Rows, each with its class
8.3; 10.0; -2.4; -11.6; 21.9; -5.1; 9.9; 13.3; 9.3; -21.4; -2.0; -2.4; -6.6; 21.6; 29.5; 0.1; 26.6; -2.9; -18.3; 16.7; 8.1; 11.6; -25.2; -33.4; 23.2; 2.5; 58.5; 77.9; 29.6; -10.5; -28.0; 17.7; -1.4; 5.9; 5.9; -11.4 -> [26]
17.7; 24.9; -9.6; -3.6; 11.5; -1.7; 9.0; 10.9; 2.0; -16.8; -6.7; -6.0; 2.9; 14.3; 42.2; 2.1; 28.9; -13.0; -19.0; 17.2; 2.3; 14.4; -26.2; -35.5; 19.0; 10.3; 69.3; 86.0; 39.3; -18.6; -41.0; 11.9; -6.6; 16.5; 2.1; 8.9 -> [26]
28.8; -5.0; -15.7; 11.2; 13.7; 2.7; 3.5; 5.8; 6.4; -1.0; -18.5; -13.6; 4.9; -1.0; 18.0; -1.8; 14.4; 7.0; 3.6; 3.8; -1.3; 13.0; -9.6; -17.3; -9.2; -18.9; 21.1; 47.4; 13.0; 1.0; -15.7; 11.1; -8.8; 2.6; -11.0; 10.2 -> [26]
48.5; -19.8; -26.4; -0.7; 4.8; 23.9; 13.1; 3.8; 1.6; 4.7; -2.4; -4.5; -5.3; -15.2; 13.0; 0.9; 14.2; 2.2; 24.0; -2.7; 11.6; 7.0; 16.2; -15.9; -10.6; -11.7; -8.1; 22.9; 9.8; 10.4; -1.2; 3.1; -12.2; 10.0; -23.7; 5.2 -> [22]
21.2; -3.8; -16.6; 3.6; 11.0; 1.4; -7.2; 3.4; 10.3; 8.6; 4.4; 4.7; 0.1; 12.0; 24.5; -0.8; 14.7; 13.5; 19.8; -6.3; -1.6; 9.1; 0.4; -19.4; 7.3; -15.5; 37.1; 53.8; 13.3; 19.3; -24.7; 6.8; -13.8; 16.1; -14.4; 11.1 -> [26]
-41.6; -16.5; -7.3; -10.4; 11.7; -5.1; 1.5; -9.8; 13.8; 5.2; 13.4; 27.2; 2.8; -18.3; 9.4; 14.0; 6.0; 20.3; 28.8; -23.0; 8.9; -1.9; 32.5; -7.3; -19.2; -2.4; 2.1; -7.3; 4.9; 30.5; -5.4; 1.4; -23.3; 2.6; -24.8; -12.4 -> [22]
28.9; -21.6; 6.5; -1.7; 19.3; 11.8; 12.4; 3.7; 13.7; 12.4; -5.7; -4.4; -0.6; -21.9; 1.2; -3.7; 12.7; 1.6; -3.1; -19.5; 18.4; -19.5; 9.7; -15.2; -10.2; 0.1; 10.9; 22.6; 0.7; 8.3; -3.5; 20.9; -10.6; -2.3; -30.8; 3.3 -> [22]
-2.6; 13.8; 3.1; -7.0; 11.4; -5.7; -6.7; 20.2; 0.2; -7.9; 6.4; -11.4; 9.0; 20.9; 18.2; 1.3; 23.0; 10.9; -25.6; 22.1; 14.2; 19.9; -29.3; -31.4; 23.3; 2.9; 61.4; 86.0; 32.7; 0.2; -31.4; 18.6; -18.4; -3.1; 10.4; 10.4 -> [26]
-14.8; 3.0; 26.3; -6.0; 15.8; -2.3; -15.7; 2.6; 3.6; -15.1; 11.5; 7.1; 8.7; 20.6; 9.0; -26.7; 5.7; 9.1; -6.0; 6.5; 1.8; 9.8; -19.9; -19.5; 18.9; 6.6; 34.9; 38.8; 19.1; 6.0; -22.0; 5.2; -6.6; -5.9; -2.6; 9.7 -> [26]
-21.9; 13.1; 21.3; -2.0; 14.6; 13.9; 10.9; 6.1; 0.5; -6.7; 19.4; -3.2; 5.1; 20.5; 11.3; 29.8; 5.1; 1.0; -7.5; 6.6; -9.3; 2.3; -14.2; -19.6; 13.9; -0.4; 51.8; 57.7; 28.9; 4.2; -22.6; -7.9; -17.5; -6.7; 8.7; 1.5 -> [26]
42.8; -19.5; -9.1; 2.6; 12.1; 10.9; 19.4; 11.9; 6.1; -3.5; -0.2; 3.3; -7.3; -23.4; 17.8; -2.0; 16.1; 11.4; 14.7; -30.2; 26.3; 8.2; 21.9; 6.8; -25.9; -19.6; -8.4; 15.8; -1.8; 2.8; -7.7; 5.5; -8.1; -0.9; -34.8; 6.7 -> [22]
14.5; -7.3; 8.5; -2.1; 8.7; 5.0; 13.8; -1.9; 27.0; -3.8; 0.7; 22.2; -3.2; 1.6; 7.1; -17.9; 4.4; -1.7; 13.4; -2.9; 9.3; -3.6; 5.9; -5.8; -5.8; -10.6; 7.3; -8.3; 11.6; -15.9; 3.3; 9.3; -14.5; 0.1; -13.5; 1.7 -> [22]
21.4; -10.3; -3.7; -0.9; 0.1; 3.4; 10.1; 7.5; 13.2; -2.3; 1.4; 10.6; 6.6; -10.5; 17.2; -0.3; 19.6; 1.3; 16.5; -11.2; 19.7; 2.5; 12.9; 0.9; -21.6; -1.7; 8.5; 7.5; 6.9; -1.9; 0.2; 2.9; 5.9; -0.6; -25.4; 17.3 -> [22]
62.4; -15.0; -21.7; -11.7; 9.4; 8.1; 13.9; 7.4; 7.1; 5.1; -10.4; -6.7; -8.9; -12.6; 20.9; 1.7; 19.7; 3.7; 16.2; -14.7; 22.3; 2.7; 16.0; -22.1; -16.5; -19.9; 10.2; 35.0; 11.6; 1.2; -8.4; 8.9; -10.0; 7.1; -29.5; 6.3 -> [24]
